[128 = 0]
0: [103 106 120 138 108 128 134 141 113  98 167 139  73 126 164 109 138 161
 165 120 113  35 103 126 181 141 117 126  75 138 136 138  99 163 152 102
 133 152 105 121 167 157 129 204 148  82 158 114 177  93 136 137 103 255
 116 164 108 127 122  59 134 130 134  57 114 170 128 122 116 143 121 148
 143 112 134 170 124  92 106 221  98 135 202 119 112  82  78  71 119 144
 146 149 182]
1: [110 119 148 125 117 135 133 136 124 106 145 131  88 133 146 124 138 144
 148 132 122 127 128 122 157 105 116 128 110 135 125 126 109 140 151 101
 126 138 115 122 126 131 117 149 126 105 134 123 152 106 155 135 113 189
 122 147 125 136 124 130 128 122 133 130 129 144 111 122 118 128 122 138
 133 118 132 144 140  92 116 175 119 137 137 122 123 113 132 112 127 136
 136 136 155]
2: [102 114 103 132  82 148 132 138 109  95 157 144  76 135 151 107 154 158
 173 115 120  62 104 121 174 144 111 122  72 132 142 144  97 151 151 103
 125 160 106 128 149 147 127 192 147  80 152 110 158  90 127 133 112 240
 109 155  99 119 112  40 144 131 131  63 103 163 137 131 119 124 124 138
 144 109 141 158 134  84 112 190 110 121 188 120 119  87  77  71 129 145
 145 148 167] : 0
3: [122 124 156 129 113 124 130 131 125 117 136 130 106 132 140 125 142 142
 149 131 127 127 126 135 144 110 122 129 114 129 127 129 116 136 129 145
 119 143 115 129 117 121 132 127 106 110 129 117 146 116 135 131 115 153
 126 137 122 129 123 121 130 124 129 144 121 143 131 137 124 116 124 133
 130 120 131 133 134 107 122 120 126 128 121 117 126 142 130 107 128 131
 136 135 137] : 1
4: [113 115 138 133 109 125 132 136 122 107 154 134  85 133 155 121 133 164
 151 132 122  89 116 119 159 119 116 126 113 136 127 130 102 148 145 118
 128 146 109 121 149 182 121 153 142  96 147 121 162 107 152 134 113 214
 120 145 120 137 121 112 125 124 133  97 121 149 128 123 121 138 117 141
 137 121 132 161 141  90 109 197 107 131 183 120 119  98 107  91 123 137
 139 147 153] : 1
5: [106 101  79 143 111 135 130 142 108 106 174 146  50 119 156 103 142 163
 185 113 111  35  98 123 180 170 108 120  31 130 143 150 100 166 157  82
 135 171 106 124 173 160 141 235 158  72 159 112 165  78 116 135 114 255
 110 161 101 120 122  44 144 131 133  63 100 164 122 129 123 148 132 143
 144 104 146 167 110  86 109 233  98 122 202 118 111  80  65  65 126 147
 152 150 176] : 0
6: [ 46 129 222 126  64 137 128 135 129  74 126 142 116 166 147 126 172 177
 195 134 169 149 137 115 122  56 126 153 183 132  91 120  99 117 135 148
 133 139  72 125  90 106 110  96  83  82 131 103 109  91 182 142 144  25
 120 107 120 123  65 133 148  61 136 205  75 177 176 124 101 108  58 153
 100 136 122 131 105  79 111  99  73 147 144  94 136 144 153 131 159 137
  72 140  72] : 3
7: [153 250 160 122  46 203 120 127 139  67 120 153 161  85  93 123 166  99
 186 110 141 136 131 146 173 187 123 149  88 177 136 155 167  94 159 157
 102 108 158 186  97  92 140 191  73 104 137 108 240  68 102 140 150 141
 106 134  85 125 126  64 148 157 100 153 137 173 255 155 100  97 146 118
 153 103 156 128 165 130 143 177 134  48  96  51 113 151 138 135 147 142
 153 156 220] : 3
8: [113 115 137 125 122 139 124 136 121 116 142 131 114 128 136 126 131 122
 144 131 122 128 130 125 139  98 122 132 117 131 127 124 118 135 144 142
 130 135 122 123 117 114 117 109 110 111 131 125 138 118 154 136 139 141
 125 139 129 131 120 130 127 119 134 150 126 137 136 123 121 130 120 135
 127 131 130 134 133 104 116 148 110 128 135 118 120 134 139 126 129 132
 132 137 129] : 3
9: [119 121 164 135 106 129 135 134 122 106 146 136  85 132 146 121 139 149
 147 128 119  89 108 131 161 137 108 125 100 133 130 132 105 149 143 121
 115 141 110 126 148 138 139 155 117 101 146 120 172 107 133 136 105 222
 120 147 107 141 127 116 126 123 129 108 126 152 136 139 122 139 120 136
 140 115 132 153 146  96 114 173 125 128 147 114 122 119  93  98 121 135
 137 143 160] : 4
10: [ 96  82  62 138 105 130 128 142 102 115 172 142  62 128 157 105 141 157
 175 113 116  45 103 118 154 148 107 122  39 128 143 145 102 156 160  92
 139 167 109 120 171 161 132 205 165  81 151 112 148  85 130 135 126 255
 112 161 104 113 112  44 145 129 136  60  94 160 115 121 124 148 127 141
 138 110 142 167  99  79 104 225  87 130 198 120 114  81  68  62 126 145
 150 148 168] : 5
11: [158 107  95 148 136 111  88 116 149 176 115 154 126  72 128 125  81  92
 150 133 140  51 124 147   1 133 168 157 136 106  87 143 151 107  52 167
 128 136 132 127 168 110 154 101  99  97 119 154 124 112  97 137 164  31
 122 114 126 122 124 150 131  69 135 180 100 136 130 154 179 150 140 113
 113 168  86 128  80 192 128 163  84 144  93   8  58 139 118 151 123 114
 120  42  94] : 8
12: [ 87 103  76 139  82 126 128 138 103 105 167 148  66 135 154 104 151 160
 182 110 120  52 107 122 166 139 107 122  58 119 145 151  98 162 146 105
 138 177  98 127 165 155 145 192 152  83 143 106 150  81 133 132 113 255
 110 149  94 113 108  32 150 126 130  71  82 169 120 135 119 142 123 144
 136 103 145 163  91  91 110 213  90 128 200 121 119  81  67  61 131 149
 142 149 156] : 10
13: [113 118  91 132  99 141 128 137 111 110 150 141  85 132 146 111 149 130
 166 117 125  91 120 127 149 135 121 126  80 126 138 145 104 144 144 120
 128 154 114 131 140 141 129 157 136 103 140 112 146 102 125 131 134 192
 116 145 108 113 115  68 146 131 131 102 105 157 123 132 122 132 127 135
 133 115 138 136 104  98 115 175 106 123 158 123 121 105  96  98 134 140
 140 141 149] : 2
14: [ 94 108 107 134  78 143 131 142 109  96 167 144  70 136 157 107 151 164
 177 116 122  62 105 120 190 130 110 123  68 134 135 142  90 158 155  99
 130 162 104 124 159 154 126 214 147  80 147 109 156  79 149 136 115 255
 113 158 106 125 119  40 145 126 132  75  96 173 133 125 115 142 127 143
 140 103 139 169 116  78 107 208  84 128 200 118 114  87  73  74 126 145
 143 149 170] : 2
15: [ 97 119 139 134 110 141 131 136 124 114 150 134 101 126 145 118 136 139
 158 130 125 105 121 129 156 108 119 130  92 135 124 131 108 145 140 131
 125 145 115 122 135 141 126 142 124  94 142 122 161 107 145 137 131 186
 119 152 120 135 121 130 129 124 133 135 120 157 140 131 121 131 122 137
 136 119 130 145 130 107 112 173 105 131 148 109 119 127 115 110 126 139
 138 139 151] : 1
16: [112 120 129 123 128 146 131 135 128 113 133 124 122 137 139 124 136 119
 128 132 128 140 136 123 134  93 121 129 126 130 130 137 120 129 143 135
 125 130 124 125 104 115 113 110 112 120 126 122 135 123 142 129 137 153
 127 132 133 125 118 125 133 130 132 150 130 128 130 121 116 118 123 130
 130 124 134 120 131 110 122 134 126 126 131 138 130 133 139 132 131 131
 132 144 130] : 8
17: [101 121 147 133  69 141 137 140 114  88 170 145  56 144 157 108 151 168
 176 120 116  38  98 121 200 153 108 121  65 141 139 137  94 162 147  96
 120 161  96 124 164 162 135 210 136  75 165 110 203  77 139 134  91 255
 116 168 106 136 125  60 132 126 131  52 105 182 132 131 112 130 123 143
 151 102 141 175 151  60 104 228 107 120 199 110 113  81  65  60 120 146
 148 153 184] : 0
18: [128 113  50 141 113 116 127 139 104 118 210 144  61 128 155 106 148 154
 160 106 114  56 103 125 163 154 110 121  48 120 144 151  95 156 151  98
 141 171 105 122 168 162 144 197 165  92 147 112 136  92 112 133 119 227
 111 148 102 111 114  31 145 128 132  56  81 157 110 131 123 147 131 139
 140 111 140 163  97  92 114 209  94 126 193 128 122  85  67  74 130 143
 150 145 157] : 10
19: [ 94 105 120 140 107 118 132 137 108  89 159 139  48 128 157 110 143 160
 169 123 116  49 106 125 179 133 115 123  78 132 134 139  93 153 140 102
 130 155 105 134 165 161 139 188 148  85 147 117 164  97 134 135 101 231
 116 154 108 132 119  68 137 120 131  71 103 159 123 131 122 144 124 144
 140 112 135 167 120  83 106 194 104 131 189 119 117  93  77  78 124 142
 142 145 165] : 0
20: [122 131 177 125 119 152 134 135 129 119 146 133 104 127 138 121 134 133
 146 128 120  98 126 130 169 129 120 128 114 147 124 122 118 139 149 115
 111 126 128 124 138 125 123 153 120 107 148 127 180 105 137 136 107 200
 121 160 126 143 132 130 122 127 132 106 141 143 141 124 115 120 121 136
 143 119 131 146 163  93 115 206 124 128 135 115 119 128 129 114 120 135
 138 144 166] : 9
21: [ 99 110  86 129 104 149 123 139 109 103 156 138  96 133 151 112 144 143
 168 112 123  85 118 120 163 128 116 124  77 128 138 143 109 145 154 104
 136 151 111 126 141 141 119 184 149  91 145 108 139  94 143 133 140 202
 115 149 108 117 113  58 146 130 132  80 105 157 126 122 117 144 118 139
 137 111 142 151 112  94 114 187  97 130 174 132 121  94 102  79 133 142
 139 144 155] : 13
22: [108 120 158 127 104 151 135 137 123 104 153 132  88 130 150 123 140 134
 151 127 120  91 118 124 163 137 116 126  89 142 127 124 110 149 153 104
 120 140 116 125 140 134 118 182 134 103 155 120 185 102 146 136 107 208
 121 153 118 140 127 108 129 127 132  83 135 149 132 122 115 125 122 138
 143 112 136 150 157  88 111 196 121 127 181 119 122  99 115  90 124 137
 144 153 170] : 9
23: [105 113 129 132 104 122 132 136 120 106 156 136  88 135 146 112 143 162
 158 125 117  80 106 125 190 131 114 124  68 131 134 134  98 158 142 107
 124 147 107 124 159 151 131 162 143  90 147 120 164 104 139 132 102 225
 118 152 108 135 123  86 131 128 132  82 118 149 125 128 128 143 125 140
 139 114 138 162 139  88 114 187 118 128 179 124 123  93  81  83 123 139
 142 142 163] : 19
